Each row is followed by its class.
[ 159  114 -191 -129   74  270  -97  -32 -251  -71  273   17 -305 -299
 -261  203  657 -107 -132 -139 -200   48  -46  -91  192   47   87  138
 -154 -135  449  103  -14   26  409 -129  161  304] | dato
[ 140   64 -117 -214   74  282  -24  -27 -261  -44  315  -33 -317 -285
 -259  107  608 -124 -104  -96 -238   20  -61  -93   87   59   61  151
 -168 -101  404   85  -54   57  347 -185  138  297] | Redod
[ 101  144 -113 -172   68  127 -133  -27 -181 -271  218  -10 -374 -291
 -330  -31  646 -147 -338 -238 -201  -89   59 -109    4   74  -76  306
  -90 -102  516  263  121 -138  625 -159   17  311] | fud
[ -85 -196   86  223 -323 -161 -299  -16   14 -401 -263  203 -184   29
  -82  314  578  249 -321 -121  199 -175   72 -207   28  510 -321  -96
 -347 -240  -68  156  508 -429   63  428  -11  -45] | dato
[ 128  134 -118 -190   52   89 -125    4 -168 -289  233   26 -359 -315
 -355    9  683 -152 -296 -266 -214  -45   64  -86  -33   41  -93  282
  -90  -94  540  286   88 -108  647 -174   56  296] | dato
[ 107   -1 -136 -188    2  286  -36  -49 -200 -196  312  -59 -303 -271
 -204   95  573 -140 -132 -150 -163   45  -94 -152   54   65   93  117
 -119 -134  487  186  -63    6  414 -177   77  328] | natu
[ 142  101  -91 -139   44  267  -77  -11 -183 -123  294  -15 -339 -272
 -257  101  644 -170 -234 -122 -196   12   -4  -91   65   55   44  200
 -164 -169  490  175   41    1  476 -166  102  323] | mudat
[-318  165 -288  291 -440  277 -337    7  123 -372  339  -29 -129   16
  -94  373  815 -191  -92  -99 -188  200  149 -487   76  -87  -64  -17
  161 -191  -27  329 -132  293  125 -167 -102   56] | natu
[ -89 -209   62  181 -321  -98 -342   -9   87 -313 -264  222 -188   12
  -95  267  562  214 -282 -158  236 -165  110 -219  -26  478 -256 -223
 -316 -226  -36  231  487 -351  114  398  -56  -18] | natu
[-266  157 -246  333 -562  238 -334  -69  123 -354  361   23 -185   55
  -33  397  864 -136 -166  -22 -185  142  223 -495  116  -83 -169  117
  103 -121  -91  229  -92  296   -5 -142  -46  -11] | Bebi
[-143 -279  -73   38 -415 -101 -567  -91  208 -220   10  283 -267  102
 -149  166  504  265 -491  -39  118 -259  242 -408  -37  390 -434 -109
 -245  -56   75  178  396  -51  -28  377  234 -100] | natu
[-180 -247  -66  106 -371  -22 -642 -113  243 -159    9  240 -268  115
 -158   57  421  198 -558  -44  168 -329  249 -392   71  373 -390 -128
 -217 -124   90  179  411   -3    1  410  231 -118] | Bebi
[ 135  172  -84 -163  180   56  -35   38 -208 -318  136  -43 -344 -321
 -338   59  544 -141 -236 -280 -196  -75  -12  -18   35  106  -71  282
  -95  -31  475  222  166 -138  614  -66   40  311] | ketod
[-157 -264  -76   61 -330  -81 -601  -62  190 -193   14  253 -275  109
 -205  169  511  199 -529  -68  141 -274  249 -417   26  421 -400 -105
 -241  -78   68  186  435  -83  -19  390  234 -101] | natu
[-304  154 -302  341 -516  219 -316  -45  126 -407  285   34 -174   64
 -118  468  824 -138 -168  -29 -172  205  184 -466  165  -26 -125   89
  100 -113 -109  236  -25  289   42  -93 -104   47] | Redod
[ 100  109 -189 -116   85  262 -140  -44 -202 -118  302  -26 -307 -275
 -232  170  670 -176 -143 -151 -194   24  -45 -130  145   73  106  169
 -115 -125  492  121   17   24  461 -210  124  339] | Redod
[  64  -39 -133 -211  -14  171   11  -19 -220   -7  350  -24 -248 -200
 -349 -134  555  -10 -247 -155 -126  -40   61  -48   22 -167 -133  163
 -125 -140  330  106 -179  -38  402 -118   49  147] | dato
[-300  169 -284  338 -484  186 -338  -39  113 -390  275    2 -141   38
  -85  385  838 -181 -157  -65 -179  191  197 -468  140  -40 -133   43
  141 -159  -56  255  -87  298  124 -103  -82   59] | tazu
[ 139   82 -172  -93  -22  306 -122  -34 -191 -196  303   10 -346 -300
 -202  221  669 -128 -139 -115 -195    5  -32 -106  107  -46   84  121
 -137 -153  456  152   16   17  452 -183  114  327] | dato
[-292  131 -296  307 -473  219 -331  -40  130 -340  309   79 -185   54
 -159  371  830 -102 -178  -57 -155  210  242 -450   93  -58 -176   99
  129 -117  -72  264  -52  225   57 -106 -100   77] | tazu
[ 103  167 -109 -184   33  135 -176  -54 -157 -251  257  -32 -313 -279
 -290  -34  617 -163 -272 -208 -195  -98   81  -63  -17  -20  -93  316
  -16  -38  565  252   43  -40  559 -196   72  296] | tazu
[-174  157 -296  371 -234   86 -137   79   71 -489  175   93 -171  -15
  -81  767  661 -208 -188   30 -211  328   52 -384  283  -30  -62  122
   76 -140 -143  110  198  169  -31 -107  -35  149] | ketod
[ 162  157  -80 -141  127  100 -126  -26 -137 -214  176  -32 -332 -311
 -230   12  589 -194 -322 -196 -145  -64   79 -117   20   44  -42  328
  -54 -100  500  241  118  -95  563 -208   28  286] | feg
[  99  -13 -101 -211   15  106   43   26 -254   -5  293  -25 -196 -213
 -418  -91  592   15 -294 -119  -86  -18   44    5   93  -86 -146  151
 -172 -154  277   73 -122  -88  381  -51   26  134] | dato
[  89  159 -189  -86   68  302  -73  -70 -195 -113  299   -2 -359 -253
 -224  145  549 -172 -104 -168 -195    7  -76 -117  124   11  119  177
 -108  -91  479  124  -36   19  450 -169  130  311] | Dibim
[-106 -202   10  196 -318 -182 -368  -48   43 -332 -254  264 -201   30
 -105  281  573  173 -321 -138  254 -192   95 -207   44  490 -276 -150
 -307 -209  -19  178  514 -388   77  450   16  -27] | mudat
[ 147  229 -125 -147   59  120 -131   -7 -177 -302  205  -20 -343 -336
 -292   22  657 -168 -319 -280 -206  -73   59  -90   28   48  -92  324
  -80 -157  516  211  112  -80  637 -178   29  303] | ketod
[ -84 -207   49  238 -268 -158 -295   43   71 -351 -238  180 -161    1
 -103  296  475  227 -228 -194  243 -115   28 -186   -6  518 -289 -158
 -312 -228   16  225  488 -391  150  469  -24   -7] | Dibim
[ -86 -230   38  224 -330 -195 -239    5   45 -401 -262  219 -171   45
  -43  359  549  225 -270 -113  204 -131   20 -263  -11  524 -295 -148
 -382 -222  -58  141  493 -413  109  422   -9  -41] | Redod
[ 159  147 -160 -105  121  289  -83  -22 -258  -50  307  -21 -351 -303
 -242  153  637 -177 -124 -131 -210    3  -14  -71  120   -3  107  190
 -137 -108  492  126  -25   23  474 -186  187  290] | feg
[-244  118 -361  378 -214  192 -280  -33  119 -417  214   90 -173  -13
  -67  659  649 -187 -112  -39 -150  289   32 -444  251  -39  -20   80
  193  -54  -70  209  102  206   34 -140  -48  206] | feg
[  61  115 -116 -192   33  199 -160   13 -163 -304  276  -40 -346 -286
 -334    5  648 -201 -224 -241 -211 -118    2 -116  -41    6  -47  225
  -73 -106  535  321   49  -39  593 -145   56  290] | fud
[ -62 -167   29  230 -283 -149 -318  -10   36 -359 -264  215 -193  -15
  -89  352  627  253 -260 -133  200 -153   92 -243   29  510 -314 -156
 -333 -232  -85  175  499 -409  128  432  -15  -27] | Bebi
[  66  112 -114 -179    9  118  -93    6 -206 -304  232  -37 -349 -297
 -310   33  595 -172 -330 -151 -207  -65   70 -115  -49   81  -71  322
 -144 -139  498  264   99 -144  540 -147   65  289] | Redod
[-275  142 -293  286 -466  210 -345  -44  123 -283  337   14 -189   74
 -156  316  899 -206 -231  -69 -175  184  214 -560   86  -39 -162   74
  117 -153  -52  274  -70  279   49 -167 -101   32] | Redod
[-191  255 -368  232 -323  207 -338  -48  248 -328  219  257 -145   42
 -137  390  735 -136 -125 -189 -267  342  217 -364   69 -159 -129  185
  263  -18   93  231    8  316  110 -173 -118  173] | Dibim
[  73  -38  -93 -240   23  163   24   -7 -252  -13  328  -59 -251 -208
 -366  -84  611  -35 -208 -155 -141  -23   25  -42   85 -132 -118  138
 -108 -140  292   90 -159   25  361 -143   59  138] | ketod
[-287  174 -266  315 -531  191 -318  -35  121 -365  333    6 -221   87
  -76  411  834 -169 -155  -36 -226  183  243 -500  101  -27 -150   93
  100  -95 -125  234  -66  302   26 -111  -72    6] | fud
[-183 -292  -54   83 -412  -74 -594  -70  207 -229   -4  265 -215  113
 -168  114  481  260 -540  -24  160 -276  194 -404  -28  388 -439 -123
 -246 -102   50  201  386  -94  -50  368  255 -138] | natu
[-167 -293  -67   50 -354 -110 -580 -119  219 -160  -33  271 -249  118
 -124   62  421  218 -556  -89  163 -257  255 -443    3  423 -396 -107
 -200  -83   66  194  404  -87  -20  355  186  -92] | dato
[-138 -290  140   17 -292 -127 -444 -129   69 -181 -184  293 -345  103
 -205   43  596  176 -432    2   55 -308  212 -309   16  445 -458 -106
 -240 -139 -125  197  458 -129  -56  366  170  -16] | tazu
[ 171  134 -227 -125   75  223  -74  -19 -211 -111  301   34 -326 -326
 -284  230  692 -122  -82 -199 -141   39  -61  -79  168    7   80  125
 -140 -122  472  100   -3   29  467 -156  128  332] | ketod
[ 133  -17 -135 -215   12   82   44   -7 -214   79  297  -10 -232 -224
 -427 -132  608   23 -302 -101  -68    9   93   -4   93  -47 -179  182
 -171 -110  278   67 -115  -42  371  -85   35  127] | Bebi
[-193 -261   50  -14 -263  -53 -559 -128  153 -183 -175  318 -309  121
 -218   43  578  143 -488  -26   81 -298  190 -378   -8  471 -413 -141
 -191 -158  -43  258  454 -112   -5  331  198  -26] | natu
[-146   67 -303  366 -263   67 -257  -25  139 -423  146  136 -154    1
  -86  614  716 -200 -278   54 -146  286   85 -451  269  -24 -121  121
  160  -78 -141  124  194  186  -66 -184  -65  195] | dato
[-198 -235  -51   99 -344  -58 -629  -89  208 -185   27  298 -240  113
 -190  122  437  216 -554  -69  162 -334  211 -365   28  327 -401  -83
 -233  -77  104  163  430  -83   -9  392  251 -119] | Redod
[-195  107 -327  369 -269  110 -250    4  129 -459  176  132 -144  -12
  -90  689  725 -169 -235   62 -150  278   89 -450  281  -24  -74  111
  138  -80 -118  146  162  197  -49 -177  -25  140] | natu
[ 106  163  -89 -196  109  154 -121   -1 -193 -281  238  -76 -351 -296
 -313   14  621 -241 -278 -252 -220 -100   19  -86   -3   36  -58  302
  -80 -101  557  255   68  -70  615 -166   56  287] | mudat
[-193 -289  -54   90 -398  -96 -608  -82  227 -260  -21  262 -215  120
 -142  149  447  208 -555  -32  144 -266  213 -422   11  385 -399 -135
 -224  -59   28  173  423  -49  -45  405  227 -123] | Redod
[-133 -267  111  -42 -210  -94 -550 -109   59 -115 -152  223 -283  106
 -269   30  608  150 -439  -45   82 -325  236 -283   18  401 -437 -141
 -168 -104  -83  217  440 -107  -30  368  151  -55] | feg
[-125 -286  -61   73 -415  -83 -595 -137  223 -178   25  246 -286  100
 -108   93  411  242 -524  -62  171 -285  265 -404   10  320 -462  -82
 -207  -75   77  169  395  -82  -39  389  184  -90] | Bebi
[-320   94 -269  314 -472  216 -332  -57  124 -367  279   10 -184   72
  -81  384  817 -185 -144  -73 -181  181  171 -531  130  -41 -123   61
  119 -141  -47  263 -101  296   55 -131  -76   42] | mudat
[-192  318 -351  235 -336  248 -362  -87  312 -281  230  256 -125   55
  -89  322  812 -122 -164 -163 -276  367  235 -446  103 -139 -115  160
  293  -80   58  282  -27  387   93 -245 -138  134] | Bebi
[ 169   70 -190 -139   -5  248 -107  -51 -206 -121  316   30 -339 -307
 -272  176  646 -173 -232  -82 -147   35    5 -100  121    0   87  164
 -146 -197  437  128   36    3  420 -191  100  335] | fud
[  94   27 -110 -202  -50   99   54  -49 -254   23  319  -10 -219 -205
 -372 -126  622  -12 -323  -98 -106  -30   83  -48    9 -140 -177  233
 -167 -170  326   86 -177 -103  399 -162   41   88] | Bebi
[-175 -294  -61   97 -364 -102 -620  -87  196 -211    5  209 -231  130
 -159  108  458  220 -563  -14  148 -296  247 -389   21  367 -444 -111
 -219  -97   34  170  433 -110  -40  390  241 -105] | Bebi
[-269  171 -287  316 -508  240 -342  -26  108 -311  336   44 -192   65
 -128  340  852 -137 -145  -64 -200  163  239 -523   58  -50 -160   77
  104 -125  -89  278 -107  259   45 -139  -51   21] | dato
[-207  266 -351  259 -346  162 -322  -59  241 -314  214  223 -160   98
  -73  381  768 -114 -158 -127 -297  354  251 -397   61  -93 -168  248
  229  -27   20  190   15  262   70 -212  -79  144] | Dibim
[  96  -42 -101 -168   15  139    7   17 -229   30  309    5 -247 -222
 -409 -112  601  -24 -282 -134  -81  -21   38   -9   71 -138 -144  171
 -147 -146  353   80 -113  -74  393 -129   44  135] | Dibim
[-153 -312  -37   51 -365  -69 -573  -81  205 -185   -3  255 -296  137
 -178   84  466  214 -552  -48  138 -301  225 -405  -23  389 -437  -87
 -239  -76   62  159  435  -58  -14  388  229 -122] | ketod
[ 116  -22 -160 -182  -27   50   59   -1 -284  -22  329  -40 -252 -225
 -396  -27  684    7 -181 -116 -130   -5   94  -33   84 -125 -161  194
 -193 -177  316   80 -172  -72  434 -111   80  123] | Bebi
[-149 -296  120  -34 -281 -170 -446  -69   63 -162 -172  243 -220  112
 -212   61  571  213 -434  -41   87 -251  181 -305   -9  462 -469 -151
 -227 -201 -159  202  426 -152  -73  363  164  -83] | ketod
[  80   43 -112 -191  -47  158   44   11 -245  -38  356  -13 -213 -205
 -370  -74  689    8 -287 -105 -127  -43   33  -64   52 -141 -135  173
 -179 -169  306   88 -166  -60  352 -168   63   92] | natu
[ 170   77 -157 -136    8  289 -114  -53 -197  -48  341   -3 -339 -280
 -263   74  658 -148 -176 -121 -157   35   -1 -108   91   23   68  147
 -117 -114  463  164  -10    7  426 -189  102  281] | Bebi
[ 151  223 -139 -128   73  118 -135  -37 -158 -234  199   11 -342 -282
 -336  -44  638 -148 -333 -252 -185  -93   60  -54   16   48 -134  388
  -88  -46  501  219  120 -134  566 -161   59  274] | Bebi
[ 182   85 -188  -76  108  293  -89  -21 -232  -80  298   27 -406 -297
 -242  202  649 -137  -94 -134 -205   13  -35 -107  126   15  118  156
 -143  -68  484  111   44   -3  508 -168  186  333] | ketod
[ 170   95 -208  -92   83  226  -94  -33 -210 -162  273   39 -353 -321
 -262  229  713 -141 -136 -181 -188   93  -65 -106  186   52   92  174
 -135 -119  485   95   66  -26  487 -202   72  364] | Redod
[-282  159 -285  327 -488  253 -371  -65  129 -294  298   37 -186   95
  -89  321  852 -173 -129 -121 -194  183  193 -508   82  -36 -154   74
  138 -129  -26  270 -110  291  114 -148  -68   27] | fud
[-156   99 -300  368 -282  140 -245   30  128 -423  183   94 -135  -14
  -66  686  697 -191 -217   59 -148  292   73 -420  283  -31  -41   56
  105  -80 -107  142  174  213  -51 -146  -52  180] | fud
[-198   99 -326  341 -283  131 -195   23  138 -525  198  108 -151  -24
  -51  693  663 -212 -171   38 -179  330   46 -419  290  -14  -30   40
  143 -138 -148  151  159  235  -53 -129  -69  153] | Bebi
[ 152   89 -200  -98   69  250  -66  -21 -240  -87  308   39 -345 -314
 -258  174  658 -132 -101 -151 -167   48  -51  -89  130   89  101  158
 -169 -139  460   97   21  -31  471 -148  130  324] | Redod
[ 137  -19 -124 -238   50   89   98  -35 -249   65  314  -73 -244 -199
 -369  -97  522   -9 -186 -124 -126   26   53  -18   48 -149 -147  162
 -131 -100  328   77 -183  -51  399 -121   21  164] | Bebi
[ 185  102 -183  -65   15  199  -27  -20 -189 -143  315   36 -373 -325
 -195  303  623 -129 -136 -124 -152   50  -47 -118  127   -4   92  195
 -213 -123  496  125   42  -46  474 -169  111  359] | fud
[-151 -309   18  -15 -342 -101 -530  -85  130 -243  -89  297 -329   83
 -278   92  601  201 -482    9  100 -297  224 -341  -38  443 -466 -137
 -233 -142 -132  224  491 -152  -57  357  172   16] | Dibim
[-315  184 -279  277 -469  251 -351  -47  128 -295  322   59 -221   81
 -170  336  871 -174 -184  -64 -210  146  208 -525  104   -4 -161   72
  104 -138  -82  263  -76  308   43 -140  -45   54] | Dibim
